Here is a tiny trained network, its code and every weight. The questions are about switching its units off for an input and a target symbol, where a switched-off unit gives its printed mean instead of its output.

import numpy as np


def w(rows, s, z=0):
    codes = np.array(rows[::2]) - 128.0
    scale = np.full(codes.shape[1], s)
    scale[-1] = z or s
    return codes * scale


def f(y):
    return y / 2 * (1 + np.tanh(0.7978845608 * (y + 0.044715 * y**3)))


def softmax(a):
    e = np.exp(a - a.max(-1, keepdims=True))
    return e / e.sum(-1, keepdims=True)


def log_softmax(a):
    a = a - a.max(-1, keepdims=True)
    return a - np.log(np.exp(a).sum(-1, keepdims=True))


def net(x, mask):
    ids = ['βγεηθξπσφψω'.index(c) for c in x.split()]
    T = len(ids)
    res = E[ids] + P[:T]
    u = 0
    for l in range(2):
        q, k, v = (res @ M[l].T for M in (Q, K, V))
        z = softmax(np.where(np.tri(T) > 0, q @ k.T / 3**0.5, -1e9)) @ v
        res = res + np.where(mask[u], z, O[l][:, -1]) @ O[l][:, :-1]
        u += 1
        y = f(res @ A[l][:, :-1].T + A[l][:, -1])
        res = res + np.where(mask[u : u + 4], y, B[l][:, -1]) @ B[l][:, :-1]
        u += 4
    return log_softmax(res[-1] @ U[:, :-1].T + U[:, -1])


Q, K, V, O, A, B = {}, {}, {}, {}, {}, {}
E = w([
[174,108,134,175],'β',
[162,169,163,101],'γ',
[146,130,138,109],'ε',
[94,206,144,107],'η',
[166,9,86,165],'θ',
[182,98,111,200],'ξ',
[186,178,181,106],'π',
[229,35,117,54],'σ',
[179,183,136,115],'φ',
[26,247,108,105],'ψ',
[112,31,50,129],'ω',
],0.012)
P = w([
[134,72,221,85],'0',
[154,95,237,77],'1',
[137,62,194,111],'2',
[101,101,169,129],'3',
[115,131,164,89],'4',
[134,128,148,73],'5',
[101,76,89,170],'6',
[115,152,113,69],'7',
[118,132,86,81],'8',
[106,98,38,147],'9',
[104,132,45,77],'10',
[123,188,51,2],'11',
[139,176,38,34],'12',
[138,178,34,9],'13',
],0.0079)
Q[0] = w([
[121,220,166,4],'0.h0',
[138,227,90,57],'0.h0',
[158,239,148,229],'0.h0',
],0.0043)
K[0] = w([
[169,99,119,177],'0.h0',
[41,192,83,100],'0.h0',
[158,253,179,123],'0.h0',
],0.0071)
V[0] = w([
[159,108,185,227],'0.h0',
[86,2,75,214],'0.h0',
[88,112,159,59],'0.h0',
],0.0057)
O[0] = w([
[154,111,126,142,58],'0.h0',
[136,148,168,79,5],'0.h0',
[124,69,246,78,223],'0.h0',
],0.012,0.002)
A[0] = w([
[68,75,54,62,227],'0.n0',
[134,125,209,2,253],'0.n1',
[85,137,184,83,242],'0.n2',
[157,167,111,128,243],'0.n3',
],0.0074,0.0046)
B[0] = w([
[163,162,45,166,211],'0.n0',
[115,90,97,158,255],'0.n1',
[113,84,102,244,207],'0.n2',
[188,148,94,236,181],'0.n3',
],0.011,0.0072)
Q[1] = w([
[55,183,139,7],'1.h0',
[147,110,61,179],'1.h0',
[84,119,137,169],'1.h0',
],0.011)
K[1] = w([
[140,53,247,161],'1.h0',
[209,199,3,68],'1.h0',
[225,133,117,111],'1.h0',
],0.0058)
V[1] = w([
[254,128,158,61],'1.h0',
[41,67,24,85],'1.h0',
[48,248,159,187],'1.h0',
],0.0077)
O[1] = w([
[159,207,124,205,2],'1.h0',
[109,173,196,71,240],'1.h0',
[72,58,6,155,102],'1.h0',
],0.012,0.0079)
A[1] = w([
[92,131,144,4,101],'1.n0',
[65,230,143,218,136],'1.n1',
[147,206,102,81,38],'1.n2',
[2,78,164,160,250],'1.n3',
],0.0069,0.0017)
B[1] = w([
[46,167,205,173,188],'1.n0',
[167,82,61,2,145],'1.n1',
[102,29,134,175,135],'1.n2',
[215,111,106,62,254],'1.n3',
],0.0087,0.0057)
U = w([
[124,61,105,63,183],'β',
[73,174,213,40,195],'γ',
[151,122,114,224,105],'ε',
[143,88,136,172,169],'η',
[131,88,126,255,209],'θ',
[83,75,174,166,29],'ξ',
[46,133,223,76,3],'π',
[235,148,156,76,65],'σ',
[34,33,164,94,91],'φ',
[174,101,122,149,38],'ψ',
[198,142,85,221,208],'ω',
],0.0075,0.0047)

Each question gives the input, a string of symbols that net reads in full, and the target symbol t.
The units are the heads (3 rows each of Q, K, V and O) and the neurons (one row each of A and B). Each row of codes is followed by its name. A weight is (code - 128) times the scale printed after its matrix; where a second scale follows, it is the last column's (O, A, B and U).
mask holds one flag per unit, layer by layer, with each layer's heads first. A switched-off unit (its flag False) gives its mean, the last column of its rows in O or B, instead of its output. The means were averaged over made-up inputs and are rounded, as every weight is.
A unit's drop is (log p(t) with every unit on - log p(t) with that unit switched off) / (log p(t) with every unit on - log p(t) with every unit switched off).
The circuit of an input: a set's keep is (log p(t) with only the set's units on - log p(t) with every unit switched off) / (log p(t) with every unit on - log p(t) with every unit switched off). Starting from all 10 units, units are removed one at a time, each time the one whose removal leaves the highest keep (on an exact tie, the one counted first), for as long as the keep stays at least 0.8.
units of the circuit, in order: the units of the circuit, biggest drop first
k most important neurons: the k neurons with the biggest drops, biggest first
top k neurons in layer l: the k neurons of layer l with the biggest drops, biggest first
drop of u: that unit's drop, to one decimal
input π σ σ σ σ ξ σ θ, target σ: units of the circuit, in order : (1.h0)
input ω ψ π φ η η ξ σ θ σ ξ, target σ: 2 most important neurons : (0.n0; 1.n1)
input ψ ψ ψ ξ, target φ: units of the circuit, in order : (1.h0; 0.n0)
input ψ γ ω ε ξ, target γ: 2 most important neurons : (0.n0; 0.n2)
input ω σ θ π, target γ: 2 most important neurons : (0.n0; 0.n1)
input π ω ω φ β σ ψ β θ ω σ, target γ: units of the circuit, in order : (1.h0; 0.n0)
input π ψ η ψ ε ψ η, target β: units of the circuit, in order : (1.h0; 1.n3)
input π ψ φ β ω π ω θ γ, target γ: top 2 neurons in layer 0 : (0.n0; 0.n3)
input ψ ω φ ξ η ψ ψ π π, target β: 2 most important neurons : (0.n0; 1.n3)
input σ ω ψ π ψ θ π σ ω ω σ ω ψ φ, target γ: 3 most important neurons : (0.n0; 0.n2; 1.n0)
input ψ π φ π ψ π ξ σ β φ π ξ φ, target ω: units of the circuit, in order : (1.h0; 0.n3)
input ψ σ γ, target φ: 2 most important neurons : (0.n0; 0.n1)
input ψ ε β, target φ: 2 most important neurons : (0.n0; 0.n2)
input σ ε ξ σ ξ, target σ: units of the circuit, in order : (1.h0; 0.n0; 1.n1)
input θ σ π, target σ: units of the circuit, in order : (1.h0; 1.n1)
input π ω ξ, target γ: units of the circuit, in order : (0.n0; 1.h0)
input σ σ π ψ π ψ ω γ β, target γ: units of the circuit, in order : (0.n0; 0.n2; 1.h0)
input ξ η π, target θ: top 2 neurons in layer 1 : (1.n3; 1.n1)
input σ φ ψ θ σ σ ξ η ξ η π φ γ γ, target ω: most important neuron : (0.n3)
input η ψ β ξ ε ψ γ θ γ ψ ψ φ φ ω, target γ: 2 most important neurons : (0.n0; 1.n0)
input ψ π π ψ η, target β: units of the circuit, in order : (1.h0; 1.n3; 0.n2)
input ψ σ ξ ξ ξ ω π, target γ: top 2 neurons in layer 0 : (0.n0; 0.n3)
input ε φ ψ ψ ψ ξ ψ ξ, target β: 2 most important neurons : (0.n0; 1.n3)
input ψ θ β ψ ψ β, target φ: 3 most important neurons : (0.n0; 0.n2; 1.n0)
input σ ξ φ β ε ψ ψ, target β: 3 most important neurons : (1.n3; 0.n0; 1.n0)
input ψ ω ψ ξ ψ η ψ γ, target β: 2 most important neurons : (1.n3; 0.n1)
input ω β θ, target γ: 3 most important neurons : (0.n0; 0.n1; 0.n3)
input ψ σ ω β, target γ: units of the circuit, in order : (0.n0; 1.h0; 0.n2)
input σ β β π σ, target σ: drop of 1.h0 : 1.6
